x = array([71, 57, 44, 58, 86, 95, 17, 82, 46, 51, 45])
x[0] -> 71
x[4] -> 86
x[1] -> 57
x[2] -> 44
x[10] -> 45

arr =
[[109,-28,199,-95,137,-222,-574,-137,-48,-134,225],
[168,55,115,-107,171,-203,-611,-58,-64,-50,164],
[78,-115,251,-69,85,-229,-572,-213,-32,-237,273],
[-96,-259,300,2,-25,-191,-340,-327,22,-382,229],
[-8,-196,286,-45,29,-220,-318,-275,-6,-312,270],
[-136,-327,310,24,-91,-154,-59,-355,54,-422,175],
[-195,-367,304,70,-150,-97,-16,-353,73,-431,213]]
arr[0][0] = 109
arr[:, 5] = [-222, -203, -229, -191, -220, -154, -97]
arr[2][9] = -237
arr[6][9] = -431
arr[1][10] = 164
arr[4][2] = 286
arr[5][9] = -422
arr[3] = [-96, -259, 300, 2, -25, -191, -340, -327, 22, -382, 229]
arr[0][1] = -28
arr[1][5] = -203
arr[1] = [168, 55, 115, -107, 171, -203, -611, -58, -64, -50, 164]
arr[0][8] = -48
arr[1][7] = -58
arr[1][0] = 168
arr[3][5] = -191
arr[2][8] = -32
arr[4] = [-8, -196, 286, -45, 29, -220, -318, -275, -6, -312, 270]
arr[2][0] = 78
arr[0][2] = 199
arr[4][8] = -6
arr[2] = [78, -115, 251, -69, 85, -229, -572, -213, -32, -237, 273]
arr[2][6] = -572
arr[:, 9] = [-134, -50, -237, -382, -312, -422, -431]
arr[0][10] = 225
arr[5][2] = 310
arr[5][0] = -136
arr[6] = [-195, -367, 304, 70, -150, -97, -16, -353, 73, -431, 213]
arr[:, 10] = [225, 164, 273, 229, 270, 175, 213]
arr[:, 1] = [-28, 55, -115, -259, -196, -327, -367]
arr[:, 2] = [199, 115, 251, 300, 286, 310, 304]
arr[2][10] = 273
arr[:, 7] = [-137, -58, -213, -327, -275, -355, -353]

M = [-243  463   -6 -136 -253 -191 -534  -96  511]
M[0]	-243
M[2]	-6
M[6]	-534
M[-1]	511

a = [[502, 322, 868, 484, 630, 477, 658, 821, 680, 579, 527, 364], [433, 361, 618, 572, 668, 410, 786, 874, 526, 643, 477, 164], [635, 604, 593, 538, 499, 535, 519, 805, 710, 538, 610, 363], [527, 301, 909, 559, 690, 373, 702, 882, 612, 672, 552, 308], [637, 446, 590, 477, 495, 563, 455, 890, 538, 587, 468, 368], [709, 438, 623, 479, 486, 547, 510, 862, 585, 475, 579, 354], [674, 278, 617, 443, 666, 542, 514, 902, 569, 535, 359, 229], [716, 347, 656, 403, 479, 562, 407, 917, 607, 604, 410, 304], [293, 310, 857, 474, 599, 464, 675, 819, 592, 592, 518, 350], [472, 286, 595, 636, 628, 457, 836, 958, 601, 685, 546, 130], [583, 263, 637, 477, 671, 502, 638, 921, 582, 553, 386, 177], [281, 378, 768, 521, 555, 377, 718, 940, 687, 579, 562, 104], [597, 594, 599, 555, 471, 524, 526, 695, 701, 514, 565, 390], [383, 276, 688, 609, 657, 433, 763, 938, 681, 678, 646, 99]]
a[0,0] -> 502
a[7,5] -> 562
a[-1,1] -> 276
a[8] -> [293, 310, 857, 474, 599, 464, 675, 819, 592, 592, 518, 350]
a[:, 8] -> [680, 526, 710, 612, 538, 585, 569, 607, 592, 601, 582, 687, 701, 681]
a[-11,5] -> 373
a[5,-6] -> 510
a[11,-5] -> 940
a[-9,-7] -> 547
a[:, 4] -> [630, 668, 499, 690, 495, 486, 666, 479, 599, 628, 671, 555, 471, 657]
a[8,5] -> 464
a[-4,-5] -> 921
a[-3] -> [281, 378, 768, 521, 555, 377, 718, 940, 687, 579, 562, 104]
a[13] -> [383, 276, 688, 609, 657, 433, 763, 938, 681, 678, 646, 99]
a[1,-5] -> 874
a[-13,-1] -> 164
a[-2] -> [597, 594, 599, 555, 471, 524, 526, 695, 701, 514, 565, 390]
a[:, -10] -> [868, 618, 593, 909, 590, 623, 617, 656, 857, 595, 637, 768, 599, 688]
a[6] -> [674, 278, 617, 443, 666, 542, 514, 902, 569, 535, 359, 229]
a[1,2] -> 618
a[7,-3] -> 604
a[-6,-12] -> 293
a[-11] -> [527, 301, 909, 559, 690, 373, 702, 882, 612, 672, 552, 308]
a[-3,1] -> 378
a[0,4] -> 630
a[0] -> [502, 322, 868, 484, 630, 477, 658, 821, 680, 579, 527, 364]
a[4,11] -> 368
a[-14,6] -> 658
a[:, -7] -> [477, 410, 535, 373, 563, 547, 542, 562, 464, 457, 502, 377, 524, 433]
a[-11,-8] -> 690
a[-4,-9] -> 477
a[:, -11] -> [322, 361, 604, 301, 446, 438, 278, 347, 310, 286, 263, 378, 594, 276]
a[:, -3] -> [579, 643, 538, 672, 587, 475, 535, 604, 592, 685, 553, 579, 514, 678]
a[4,-9] -> 477
